Here is a tiny trained network, its code and every weight. The questions are about switching its units off for an input and a class, where a switched-off unit gives its printed mean instead of its output.

import numpy as np


def w(rows, s, z=0):
    codes = np.array(rows[::2]) - 128.0
    scale = np.full(codes.shape[1], s)
    scale[-1] = z or s
    return codes * scale


def norm(h):
    return h / np.sqrt((h * h).mean(-1, keepdims=True) + 1e-5)


def f(y):
    return y / 2 * (1 + np.tanh(0.7978845608 * (y + 0.044715 * y**3)))


def log_softmax(a):
    a = a - a.max(-1, keepdims=True)
    return a - np.log(np.exp(a).sum(-1, keepdims=True))


def net(x, mask):
    res = np.array(x, float).reshape(1, 3) / 4 @ E
    u = 0
    for l in range(3):
        y = f(norm(res) @ A[l][:, :-1].T + A[l][:, -1])
        res = res + np.where(mask[u : u + 3], y, B[l][:, -1]) @ B[l][:, :-1]
        u += 3
    return log_softmax(norm(res)[-1] @ U[:, :-1].T + U[:, -1])


A, B = {}, {}
E = w([
[191,41,190,104,124,128,146,145,67,88],'x0',
[164,153,130,254,180,173,208,156,112,101],'x1',
[182,207,190,89,146,193,140,180,199,149],'x2',
],0.0079)
A[0] = w([
[97,159,117,135,97,147,102,138,231,253,209],'L0N0',
[114,166,45,199,70,154,74,69,168,79,4],'L0N1',
[149,131,214,97,205,72,104,194,183,104,205],'L0N2',
],0.0058,0.0025)
B[0] = w([
[146,105,152,96,197,141,218,45,149,105,253],'L0N0',
[84,136,108,97,184,154,34,130,31,10,169],'L0N1',
[95,132,80,161,80,135,115,134,59,96,216],'L0N2',
],0.012,0.0048)
A[1] = w([
[206,104,206,50,2,253,96,196,106,37,35],'L1N0',
[131,126,100,90,203,28,46,132,158,209,122],'L1N1',
[233,145,198,48,114,182,64,153,111,93,2],'L1N2',
],0.0055,0.0033)
B[1] = w([
[123,84,125,121,177,106,87,67,166,97,253],'L1N0',
[70,144,177,69,144,179,148,165,150,175,143],'L1N1',
[119,146,155,194,255,106,98,120,84,117,158],'L1N2',
],0.015,0.0048)
A[2] = w([
[1,232,80,171,196,134,10,143,84,129,120],'L2N0',
[113,179,202,75,232,207,174,108,221,90,255],'L2N1',
[177,244,157,145,176,181,72,75,218,146,176],'L2N2',
],0.0059,0.00093)
B[2] = w([
[229,9,158,183,149,75,77,135,130,81,191],'L2N0',
[132,96,98,53,49,65,94,88,131,167,255],'L2N1',
[51,78,97,124,21,122,111,144,122,191,182],'L2N2',
],0.012,0.0075)
U = w([
[71,190,165,125,138,164,117,170,158,135,63],'0',
[42,91,101,61,8,77,112,90,121,217,199],'1',
[136,188,147,227,114,214,216,171,130,142,122],'2',
[89,197,156,112,141,147,136,164,119,154,4],'3',
[73,131,138,116,164,187,141,160,121,185,11],'4',
[138,46,154,177,175,66,99,75,96,80,205],'5',
],0.012,0.004)

Each question gives the input, the list of numbers given to net, and the class t.
The units are the neurons (one row each of A and B). Each row of codes is followed by its name. A weight is (code - 128) times the scale printed after its matrix; where a second scale follows, it is the last column's (A, B and U).
mask holds one flag per neuron, layer by layer. A switched-off neuron (its flag False) gives its mean, the last column of its row in B, instead of its output. The means were averaged over made-up inputs and are rounded, as every weight is.
A unit's drop is (log p(t) with every unit on - log p(t) with that unit switched off) / (log p(t) with every unit on - log p(t) with every unit switched off).
The circuit of an input: a set's keep is (log p(t) with only the set's units on - log p(t) with every unit switched off) / (log p(t) with every unit on - log p(t) with every unit switched off). Starting from all 9 units, units are removed one at a time, each time the one whose removal leaves the highest keep (on an exact tie, the one counted first), for as long as the keep stays at least 0.8.
units of the circuit, in order: the units of the circuit, biggest drop first
top k neurons in layer l: the k neurons of layer l with the biggest drops, biggest first
drop when u is switched off: that unit's drop, to one decimal
input [2,6,-5], class 2: units of the circuit, in order -> (L2N1; L1N0; L2N0)
input [4,5,1], class 2: units of the circuit, in order -> (L2N1; L0N1; L2N0; L0N0)
input [5,-7,4], class 5: units of the circuit, in order -> (L1N2)
input [0,4,-2], class 2: units of the circuit, in order -> (L2N1; L1N0; L0N0)
input [-3,2,0], class 1: top 2 neurons in layer 1 -> (L1N2; L1N0)
input [-3,-4,-7], class 5: top 2 neurons in layer 2 -> (L2N0; L2N1)
input [1,7,-4], class 2: top 2 neurons in layer 2 -> (L2N1; L2N0)
input [6,-8,-1], class 5: top 2 neurons in layer 2 -> (L2N1; L2N2)
input [3,7,5], class 1: top 2 neurons in layer 2 -> (L2N2; L2N0)
input [3,3,-2], class 2: drop when L0N0 is switched off -> 0.1
input [7,7,-2], class 2: drop when L1N0 is switched off -> 0.2
input [-8,2,-2], class 5: drop when L2N0 is switched off -> 0.9
